(in the rows, 128 means zero)
Each row is followed by its class.
[ 61 146  66 122 116 130 155 134 112 108 132  76 111 121  84 135 102 131
 111 118  65 122 120  76 114  79 131 159 158 185 134 115 138  87 144 149
 125 111 126 123 182 119 167 142 103 131 121  71]
<28>
[ 93 122 130 124 137 145 113 118 111  86 141 121 115  98 171 133 142 149
 127 149 143 153 100 186  89 123 134 138 160  90 126 124 129 102 131 132
 139 137 140 122 146 124 151 116 160 125  97 149]
<24>
[ 99 146 106 121 139 133 128 146 130 177 132 181  96 121 104 131  86 127
 135 126 109 110 144 114 102  45 121 153 128 168 148 134   4  70 116  99
 119 115 137 124 130 155 161 117 117 129 137 109]
<28>
[ 80 132  85 110 178 112 101  97 103  87 131 179 140 114 198 135 140 159
 129 134 121 157 122 176 133 112 115  91 131  84  96 147 121 101 124 148
 133  87 121 117 132 108 128 108 182 138  89  95]
<30>
[118 123 118 129 125 131 123 132 143 115 162  94 101 118 160 123 150 150
 136 153 131 153 103 166  89 145 140 132 166  84 127 127 133 159 137 144
 144 146 143 123 166 138 132 125 153 123 102 132]
<24>
[ 90 143 102 124  96 142 139 154 142 136 123 101 122 136  87 130 107 123
 129 121  86 126 139  82 112  86 132 169 154 178 145 126 130  97 123 102
 146 149 132 122 148 129 132 111  97 122 139  96]
<28>
[109 151  83 129 100 152 141 138 125 131 119  58  96 130  74 139  87 117
 120 109 107 125 123  82 129  60 148 151 149 179 132 103 138  89 137 133
 126 119 111 114 168 122 154 133 107 129 134  95]
<28>
[ 39 142  53 113  98 152 129 136 110 144 140  78  88 147  91 127  76 115
 105 121  70 131 116  93 107  80 138 149 160 200  87 140 131  75 143 148
 127 109 124 118 175 131 149 123 108 127 112  73]
<28>
[ 93 143  83 111 124 123 135 139 141 138 120 147 111 130  99 136  87 126
 112 129  92 107 126 107 114  63 135 153 134 156 146 126 132  81 107 127
 129 118 133 121 139 108 148 134 121 124 146 117]
<28>
[ 95 138 106 126 126 143 131 143 132 134 123 139  96 117 115 133 111 117
 126 126 103 120 132 116 103  68 134 156 132 145 152 129 132  87 116 120
 136 134 138 115 160 127 156 141 112 128 131 124]
<28>
[ 57 127  52 118  93 139 139 143 123 136 121  96 106 135 105 134 151 137
  99 122  70 122 114 107 111  65 150 171 156 177 157 125 139  83 119 128
 138 121 134 112 157 114 149 116 115 126 124  87]
<28>
[ 87 135  86 130 129 133 130 128 126 107 113 129 128 125 108 130  93 126
 108 113  94 123 129  94 124  73 129 147 127 180 123 132 132 104 139 113
 127 118 132 119 160 116 140 125 133 127 126  94]
<28>
[ 69 119  89 134  73 136 122 134 100 134 115  84  78 135  97 129  69 107
 115 106  86 123 128  82 118  73 135 161 154 181 152 113 143  86 131 138
 108 110 120 127 119 138 156 115 124 143 133 108]
<28>
[ 89 128 130 120 110 143 140 135 126 145 124 119  91 136  94 126 100 122
 125 112  96 124 124 100 109  90 137 172 147 168 148 118 129  97 128 127
 135 118 131 134 146 128 162 126 121 129 133 104]
<28>
[ 91 127  93 113 144 109 121 112 116  90 118 171 149 123 153 129 120 139
 116 126 112 124 126 138 125  94 126 107 138 149 129 149 132  97 120 116
 130  86 123 125 126  86 130 115 163 130  90 111]
<30>
[111 127 109 115 144 132  90 110 110 108 125 151 143 131 180 124 186 132
 127 139 119 158 119 161 127 137 124 104 138 137 140 146 138  91 135 148
 128  86 135 127 120 110 126  92 143 149  99 113]
<30>
[104 103  96 117 119 122 113 128 131 146 133 152 122 132 148 138 133 154
 106 122 102 156 118 147 102 107  62 131 140 164 155 155 128  90 129 113
 139 119 134 127 113 123 145 105 132 125 113 108]
<30>
[ 92 142  71 118 121 117 142 132 116 111 109 124 117 137  99 132 100 118
 133 124  91 116 138  96 141  73 113 136 129 163 129 100 143 108 109 149
 116 107 125 125 150 119 144 148 120 140 118  89]
<32>
[ 79 130  64 113 104 142 151 139 121 144 125 110  92 135  81 123  87 103
 125 161  74  89 125  76  92  40 135 165 148 186 165 119 121  81 119 122
 110 148 134 121 143 133 150 133  97 124 154  92]
<28>
[ 98 141  88 125 114 140 139 140 127 154 114 141 109 138  81 156  96 112
 156 120  88 105 130  89 113  70 131 170 129 188 132 125 144  95 103 136
 139 125 136 121 130 123 146 138 101 137 138  91]
<28>
[ 61 153 119 113 146 135 115 133 131 113 137 172  96 116 171 133 122 142
 111 140 120 156  97 165  71  73 128 160 181 131 153 146 122  58 125 119
 151 129 153 125 115 129 163 134 151 117  86 127]
<24>
[ 72 143  80 116 117 140 140 130 125 137 131 111  87 121  97 130  89 154
 118 121  94 111 126 110  93  43 147 147 159 186 138 119 137  81 129 131
 135 114 124 113 145 131 154 109 124 128 123  96]
<28>
[ 81 138  70 107 117 146 129 139 116 135 126 108  96 129  92 128  84 117
 115 127  86 115 114  88 120  65 135 170 146 192 152 124 144  83 117 126
 128 125 130 120 152 122 143 116 103 138 152 106]
<28>
[ 95 130 118 101 130 122 110 133 138 103 143 203 111 104 186 129 130 158
 112 144 123 140 107 180  33  97 154 164 180 101 137 146 113  73 120  95
 144 143 150  96 120 120 146 126 153 105 100 147]
<24>
[ 79 142  74 112 111 152 140 138 127 141 123  87  97 117  99 135  94 118
 120 119 100 134 116  88 113  88 161 140 174 151 137 108 140 107 169 119
 133 131 130 125 153 120 151 127 100 117 131 111]
<28>
[ 79 133 129 111 149 130  98 121 117  99 128 160  92 119 156 127 124 141
 132 144 126 141 119 159  97  99 129 110 140 115 135 130 133  92 128 125
 133 113 131 139 132 128  84 133 137 135 102 137]
<24>
[ 97 129  95 153 131 127 129 127 117 136 114 145  99 145  98 139  78 108
 115 149  94 112 150  96 148  80 121 138 132 194 153 131 124  85 110 117
 113 103 125 130 125 130 161 111 121 126 124 103]
<28>
[ 67 138  76 114 122 137 137 127  91 126 122  85 101 132  94 136  95 130
 132 122 101 127 118  92 140  77 127 126 150 172 136 114 119  99 129 138
 137 108 124 113 155 140 148 123 123 133 120 106]
<28>
[ 93 127 115 110 122 120 103 125 134 126 131 186 129 122 174 127 127 124
 129 150 117 147 116 178  94 104 139 107 147 120 148 167 118  75 129 117
 142 103 138 118 114 140 143 117 147 122  89 125]
<30>
[ 80 130  84 119 104 142 156 138 118 154 131 104  89 134  82 134  70 114
 117  98  69 110  93  75 108  52 137 163 162 115 148 120 131  77 138 120
 130 121 132 120 178 122 159 130  83 125 135  93]
<28>
[109 122 131 112 106 132 121 114 139 104 151 101 124 122 176 112 139 141
 127 146 148 163 100 178 101 158 143 123 165  95 144 124 122 109 150 156
 145 136 131 127 129 135 124 112 133 120 106 143]
<24>
[118 148 111 112 147 110  81 141 104 132 114 204 140 130 156 112 132 148
 128 135 125 128 136 144 139 114 112 117 107 165 143 154 118 106 114  75
 158  81 148 126 103 113 134 103 185 135 116 111]
<30>
[ 70 137  86 118 146   4 104 130 104  99 100 193 135 130 143 138 128 144
 120 132  94 118 132 141 129  70 122 123 152 163 133 137 127  78 110 127
 125  62 121 118 126 105 136 123 160 141 101  98]
<30>
[106 134  75 126 100 161 152 147 135 151 159  78 112 129  75 132  97 111
 127 116 109 118 120  77 125 107 134 154 130 154 143 118 132 108 130 117
 125 148 145 127 145 131 143 127  95 130 146 104]
<28>
[113 162 106 139 122 127 123 142 120 135  68 176 159 126 129 129  94 111
 119 118  98 106 142 134 117  61 175 179 138 157 147 137 135  82 112 114
 121 115 151 137 128 134 170 140 105 138 150 140]
<28>
[128 156 147 136 142 128 119 157 117 149  94 219  82 140 117 136  77 121
 124 142 115  89 132 133  95  42 128 184 143 138 150 147 131  41  93  76
 139 142 148 103 108 137 179 136 116 118 136 154]
<28>
[ 96 136 108 128 143 116 111 119 131 111 135 165 139 126 182 126 153 160
 126 133 127 149 120 177 112  95 127 133 153 116 122 146 117  96 114 119
 138 125 150 105 112 128 145 130 152 130  89 116]
<30>
[ 98 132 141 116 133 134 113 120 138  84 159  99 138 102 162 149 161 159
 121 151 157 159  93 176  99 136 131 116 172  81 124 131 122 123 162 139
 137 130 154 125 142 134 133 134 161 131  91 152]
<24>
[121 134 134 115 136 141 111 117 153 124 136 170 108 104 198 127 167 161
 126 158 151 148  95 201  78 124 129 142 151  69 144 152 114  94 120 111
 156 154 145 108 109 154 140 154 224 105 113 155]
<24>
[ 47 142  59 107 115 130 126 146 121 149 126 108  87 112  96 150  62 128
 118 120  78 117 123  89  97  43 149 168 155 176 151 135 124  56 117 122
 134 105 126 116 160 122 160 118 118 126 109  65]
<28>
[106 146 132 122 157 136  97 134 124 110 137 182  93 108 185 127 152 152
 125 152 167 149 110 212  88  92 149 165 187  65 127 153 118  73 129  94
 155 120 143 140 128 151 166 143 149 116  82 152]
<24>
[105 119  88 133 102 139 128 135 113 152 132 127  84 128 108 132  92 117
 131 126  88 140 120 104 106  96 134 148 147 174 156 133 114 101 134 121
 148 132 119 117 126 139 112 114 113 117 124  83]
<28>
[ 86 109  92 140 132 122 135 110 128 117 122 196 104 125 116 130  94 133
 116 118 111 118 143 121 105  51 138 119 145 165 136 135 122  83 124 129
 134 110 126 120 142 110 152 119 126 128 103 109]
<28>
[ 31 128 110  92 149  95  97 124  90  90 137 154 140 123 161 133 137 155
 130 138 119 138 126 155 141 124 130 100 139 128 115 136 127  93 139 143
 135  89 133 120 140 121 122 108 155 142  90 105]
<30>
[101 145 103 126 122 136 126 132 137 146 130 134 107 128 126  98 116 133
 104 123  99 119 102 106 110 100 140 158 149 163 143 130 128 107 120 128
 136 137 141 125 143 131 144 120 124 125 128 101]
<28>
[ 75 141  75 118 119 143 143 121 114 128 134 108  93 125 117 131 105 129
 108 133 107 119 116 108 104  76 140 159 168 144 147  91 124  93 139 113
 133 129 133 116 137 132 165 136 106 128 110 106]
<28>
[ 38 161  85 102 132 126 125 107 100  69 139 108 124 121 150 127 139 158
 135 130 133 139 107 156 104  94 133 143 176 131 115 124 133  76 131 145
 128 134 124 110 171 113 159 133 154 153  76 102]
<30>
[ 93 121 119 116 129 134 125 125  71  90 153  92 113 108 196 119 157 155
 115 139 136 173  95 183  99 136 135 105 181  93 126 132 119 117 180 146
 147 132 128 232 134 130 128 123 166 129  89 127]
<24>
[ 67 121  94 109 151 106  70 111 102 107 128 240 133 124 196 133 132 167
 131 147 107 140 124 183 107  69 127 125 121 156 115 167 120  57 115 127
 123  80 140 118 107  98 156 100 183 133  89 112]
<30>
[102 139  78 138 112 147 141 136 138 141 126  92 107 131  84 133  96 120
 114 120 102 116 125  82 123  95 134 143 115 191 152 124 148  96 129 130
 128 147 125 119 146 115 140 108 120 111 138  95]
<28>
[ 58 142  46 127 107 147 143 117 111 117 136   4 129 124  73 132 120 112
 120 108  79 141 103  46 155  73 139 107 146 185 123 100 154 131 146 152
 120 110 114 109 195 104 113 140 118 129 146  50]
<28>
[ 79 141  82 116  97 149 141 133 121 182 140  88  90 136  86 137  87 106
 118 116  87 118 132  67 111  79 150 156 140 184 143 252 138  80 139 122
 140 130 123 125 153 125 153 120 103 134 144  99]
<28>
[107 118 116 124 118 142 127 127 138 113 135 125 130 113 181 116 164 148
 108 137 135 152 105 183  95 144 128  94 162  96 132 130 135 100 140 138
 141 130 126 115 120 147 128 118 201 126 105 121]
<24>
[ 69 117  93 123 112 145 118 111 135 112 171  85  98 114 162 119 125 147
 116 153 109 159 100 162  78 123 162 124 175 133 166 133 124  86 156 140
 154 128 133 120 143 128 157 105 169 125 100 112]
<30>

Each row is followed by its class. Each block has new classes.
[ 98 129 113 114 133  99 164 125 138  83 112  77  75 144 103 193 126 176
 123 132 129 138 179 122 131 137 159 118 160 113  98 133 125 165 132 128
 120 131 125 117 101 100 179  88 112  66  32 124]
[50]
[123 113 134 123  99 102 123  96 113  95 127 115 135 167 103 125 159 134
 113 133  90 110 150 104 148 113 150 120 120 128 118 105 132 120 120 135
 129 118 132 126 118 139 150 150 115 137 141 124]
[61]
[125 143 113 136 129 114 118 133 145 110  99 134 103 124 122 122  95 138
 119 121 121 133 136 142 123 135 120 130 135 129 125 130 133 151 110 131
 135 155 111 120 146 108 126 138 119 137 108 134]
[50]
[ 91 146  87 128 118 105 105 118 139  69 117 117  39 138 126 165 122 161
 119 109 146 147 195 154 159 163 117 117 183  82  85 182 108 177 114 147
 101 161 122 138 116 108 134 103 107  89  24 114]
[50]
[ 85 145  92 153 146 120  70 125 131  82 118 133 112 122 139 145 113 127
 102 118 138 154 141 141 126 144 115 135 142 119 119 107 134 148 111 154
 112 160 120 117 115 113 108 137 134 181 132 135]
[61]
[ 74 101 128 119 103 123 132 113  78 137 132  96 223 118 161 129 147 134
 100 148 104 117 138  73 128  67 172 100 101 150 130  67 137  90  97 156
 141 110 138 150 105 172 200 123 133 131 190 124]
[61]
[ 75  98 134  93 116  86 215  96 120  93 146  49  88 130 125 174 135 175
  74 135 135 134 176 113 122 103 187  91  99 152  78 119  90 144 129 143
  90 109 126 108  72 169 245  43  53  45 104 114]
[61]
[128 152  96 185 110 116  91 135 142  96 104 119  42 137 118 152  87 129
 136 121 152 143 150 141 128 161 114 134 190  97 144 130 129 150 130 157
 179 157 122 123 157  98 102 120 123 138  52 116]
[63]
